Below are the code and all the weights of a small trained network. Each question names an input and a class and asks about switching units off, where a switched-off unit gives its printed mean instead of its output.

import numpy as np


def w(rows, s, z=0):
    codes = np.array(rows[::2]) - 128.0
    scale = np.full(codes.shape[1], s)
    scale[-1] = z or s
    return codes * scale


def norm(h):
    return h / np.sqrt((h * h).mean(-1, keepdims=True) + 1e-5)


def f(y):
    return np.maximum(y, 0)


def log_softmax(a):
    a = a - a.max(-1, keepdims=True)
    return a - np.log(np.exp(a).sum(-1, keepdims=True))


def net(x, mask):
    res = np.array(x, float).reshape(1, 3) / 4 @ E
    u = 0
    for l in range(3):
        y = f(norm(res) @ A[l][:, :-1].T + A[l][:, -1])
        res = res + np.where(mask[u : u + 7], y, B[l][:, -1]) @ B[l][:, :-1]
        u += 7
    return log_softmax(norm(res)[-1] @ U[:, :-1].T + U[:, -1])


A, B = {}, {}
E = w([
[88,191,201,197,167],'x0',
[68,255,16,130,100],'x1',
[71,75,78,214,169],'x2',
],0.0056)
A[0] = w([
[136,130,201,162,122,2],'L0N0',
[152,135,92,128,98,100],'L0N1',
[108,126,128,96,174,59],'L0N2',
[118,34,23,150,144,4],'L0N3',
[94,168,36,203,153,89],'L0N4',
[121,124,255,172,123,27],'L0N5',
[143,17,109,112,118,34],'L0N6',
],0.01,0.0022)
B[0] = w([
[83,103,193,104,175,186],'L0N0',
[99,167,199,126,160,170],'L0N1',
[148,130,114,149,144,128],'L0N2',
[122,23,201,143,15,229],'L0N3',
[87,166,60,122,81,253],'L0N4',
[152,140,175,128,249,248],'L0N5',
[187,44,157,100,107,250],'L0N6',
],0.012,0.0048)
A[1] = w([
[164,94,100,138,148,181],'L1N0',
[232,42,109,160,112,71],'L1N1',
[73,63,148,255,98,38],'L1N2',
[44,143,94,216,2,11],'L1N3',
[52,127,133,147,83,93],'L1N4',
[83,177,16,235,94,68],'L1N5',
[55,56,90,218,171,63],'L1N6',
],0.0094,0.0013)
B[1] = w([
[90,182,163,123,110,162],'L1N0',
[89,145,133,174,55,238],'L1N1',
[149,159,133,43,56,187],'L1N2',
[63,206,114,130,234,254],'L1N3',
[105,133,109,104,149,188],'L1N4',
[37,94,6,150,179,239],'L1N5',
[84,89,115,164,75,164],'L1N6',
],0.013,0.0055)
A[2] = w([
[96,112,191,239,203,154],'L2N0',
[60,39,75,209,81,194],'L2N1',
[176,46,171,207,255,66],'L2N2',
[132,70,153,139,74,253],'L2N3',
[135,147,20,191,165,119],'L2N4',
[215,174,48,89,80,117],'L2N5',
[79,191,135,71,109,90],'L2N6',
],0.011,0.0022)
B[2] = w([
[178,159,143,10,87,242],'L2N0',
[146,108,226,172,76,248],'L2N1',
[99,168,171,52,254,254],'L2N2',
[78,138,161,166,72,250],'L2N3',
[30,82,153,183,137,218],'L2N4',
[183,68,119,188,186,155],'L2N5',
[168,99,61,162,122,214],'L2N6',
],0.015,0.0061)
U = w([
[252,96,62,171,152,155],'0',
[164,143,119,134,154,13],'1',
[31,153,44,167,169,206],'2',
[159,147,103,104,126,1],'3',
[163,168,206,29,218,199],'4',
[130,90,195,150,44,217],'5',
[188,184,91,106,139,43],'6',
],0.014,0.0067)

Each question gives the input, the list of numbers given to net, and the class t.
The units are the neurons (one row each of A and B). Each row of codes is followed by its name. A weight is (code - 128) times the scale printed after its matrix; where a second scale follows, it is the last column's (A, B and U).
mask holds one flag per neuron, layer by layer. A switched-off neuron (its flag False) gives its mean, the last column of its row in B, instead of its output. The means were averaged over made-up inputs and are rounded, as every weight is.
A unit's drop is (log p(t) with every unit on - log p(t) with that unit switched off) / (log p(t) with every unit on - log p(t) with every unit switched off).
most important unit: the unit with the biggest drop
top k neurons: the k neurons with the biggest drops, biggest first
k most important neurons of layer l: the k neurons of layer l with the biggest drops, biggest first
drop of u: that unit's drop, to one decimal
input [1,-1,7], class 5: most important unit : L0N3
input [5,3,-5], class 6: top 3 neurons : (L0N4, L1N5, L2N2)
input [3,3,-6], class 0: top 2 neurons : (L0N4, L1N5)
input [-3,0,-3], class 5: 2 most important neurons of layer 0 : (L0N4, L0N5)
input [0,7,-8], class 2: top 2 neurons : (L0N6, L0N5)
input [5,-5,8], class 4: 3 most important neurons of layer 0 : (L0N5, L0N0, L0N4)
input [-6,8,-8], class 0: 2 most important neurons of layer 0 : (L0N4, L0N1)
input [-3,-5,-5], class 5: top 2 neurons : (L1N1, L1N3)
input [3,-7,6], class 4: top 2 neurons : (L0N5, L2N2)
input [-3,-1,-5], class 5: top 2 neurons : (L1N3, L0N4)
input [-1,3,-5], class 0: top 3 neurons : (L0N4, L1N5, L1N3)
input [3,4,-7], class 0: top 4 neurons : (L0N4, L1N5, L0N3, L1N3)
input [-3,1,5], class 5: drop of L0N3 : 1.9
input [5,-3,8], class 5: most important unit : L1N2
input [2,2,-8], class 0: drop of L0N3 : 0.1
input [1,-5,3], class 4: drop of L2N2 : 0.3
